Each row has a name. After each piece below comes the name of the row it's from, unless a question asks for something else. Each question is about the rows just above it. Places in a row count from 1.

K_938: |  -5 | -15 |  -5 |  -1 |  34 | -22 | -21 |  -9 |
K_628: |  -7 | -33 |  -4 |  -2 |  30 | -24 |  28 |  13 |
K_639: |  -6 | -29 |  -3 |  -2 |  29 |  29 |  34 |  34 |
K_697: | -21 | -11 | -16 | -17 |  13 | -11 |   6 | -26 |
K_85: |  -5 | -15 |  -5 |  -1 |  34 | -22 |  41 |  21 |
K_580: | -14 |  -1 |  -5 |  34 | -22 | -15 |  34 |  35 |
K_322: |  -4 | -22 |  -6 |   2 |  23 | -25 |  52 |  28 |
K_372: | -17 | -28 |  -9 |  -9 |   1 | -10 |  36 |  30 |
K_111: |  -4 | -27 |  -3 |  -3 |  33 | -26 |  31 |  18 |
K_405: |  -1 | -15 | -18 | -20 |  35 | -35 |  46 |  27 |
K_376: | -17 | -28 |  -9 |  -9 |  37 | -10 |  36 |  28 |
K_529: |  40 | -13 | -17 |  15 |  -6 |  19 | -27 |  16 |
The row with |  -5 | -15 |  -5 |  -1 |  34 | -22 | -21 |  -9 | is	K_938
At which places does K_639 hold | 29 |?	5 6

K_832: | -28 |   2 |   2 |   0 |  -4 |   1 |  15 |  17 |  29 |  12 |  26 |  -5 |  -5 |  14 |  13 |   2 |  -6 | -19 |
K_100: |  -2 |  14 |  13 |   2 | -40 |  30 | -13 |  51 |   8 | -15 | -11 | -18 | -14 |  30 |   6 | -16 |  15 |  -1 |
K_216: |  13 |   0 | -16 |  -1 |  -6 | -25 |  23 |  27 |  43 |  11 |  38 | -28 |  14 |  37 |   1 |  18 | -48 | -33 |
K_34: | -28 |   2 |   2 |   0 |  -4 |   1 |  15 |  17 |  29 |  12 |  26 |  -5 |  -5 |  14 |  13 |   2 | -11 | -19 |
K_834: |  10 |   0 |   2 |   5 |  36 | -38 |  33 | -30 |  16 |  26 |  38 |   7 |  18 | -16 |  -3 |  24 | -32 | -19 |
K_40: |  11 | -28 |  16 |  30 |  10 | -29 |  -6 |  16 |  -8 |  10 |  -5 |  10 |  -4 |  18 | -37 |  -3 | -28 |   6 |
Which row holds | -28 |   2 |   2 |   0 |  -4 |   1 |  15 |  17 |  29 |  12 |  26 |  -5 |  -5 |  14 |  13 |   2 |  -6 | -19 |?	K_832
The row with |  26 |  -5 |  -5 |  14 |  13 |   2 | -11 | is	K_34
which: | -28 |   2 |   2 |   0 |  -4 |   1 |  15 |  17 |  29 |  12 |  26 |  -5 |  -5 |  14 |  13 |   2 | -11 | -19 |	K_34

K_325: | -50 | -59 |  43 |  60 |  -1 | -35 | -14 |  13 |  -5 |  25 |  -9 |  35 | -32 |   8 | -52 | -27 | -20 |  14 | -38 | -29 |   7 | -16 | -23 |  29 | -12 | -10 |
K_899: |  21 |  56 |  13 | -23 | -47 |  -7 |  16 |  -4 |  14 | -39 |   9 |   8 |  23 | -38 |  52 |  22 |  14 |  57 |  46 |  33 | -47 |  16 |  20 |  36 |  23 |   2 |
K_965: | -26 |   3 |  -8 |  12 |   0 |  -6 |  15 |  17 |  54 |  26 |  35 | -15 |   3 |  22 |  20 |   5 | -16 | -33 |  29 |  10 |  29 | -38 |  37 | -29 |  31 |  12 |
K_156: | -33 | -11 |   3 |   8 | -52 |  30 | -26 |  53 |  11 | -18 |  -8 |  -8 | -19 |  35 |  -5 |  -5 |  13 |   8 |  -9 |  17 | -21 |  -8 |  37 |  12 | -15 |  42 |
K_625: |  13 |  -4 | -16 |   3 | -26 | -31 |  21 |  32 |  45 |   9 |  39 | -34 |  25 |  36 |   2 |  27 | -57 | -46 |  15 | -26 |  13 | -61 | -14 | -32 |  30 |  -8 |
K_462: | -26 |   3 |  -8 |  12 |   0 |  -6 |  15 |  17 |  54 |  26 |  35 | -15 |   3 |  22 | -56 | -24 | -22 |  24 | -35 | -32 | -14 | -15 | -31 |  36 |  -7 | -16 |
K_750: |  19 |   0 |  12 |  13 |  42 | -47 |  35 | -24 |  30 |  -9 |  50 |  13 |  25 | -15 |   3 |  30 | -45 | -15 |  15 | -25 |  26 | -27 | -27 |  -3 |  34 | -38 |
Does one of the named rows hold | -29 |   7 | -16 | -23 | side by side, in this order?	yes
Every place of | -8 | in K_156:	11 12 22

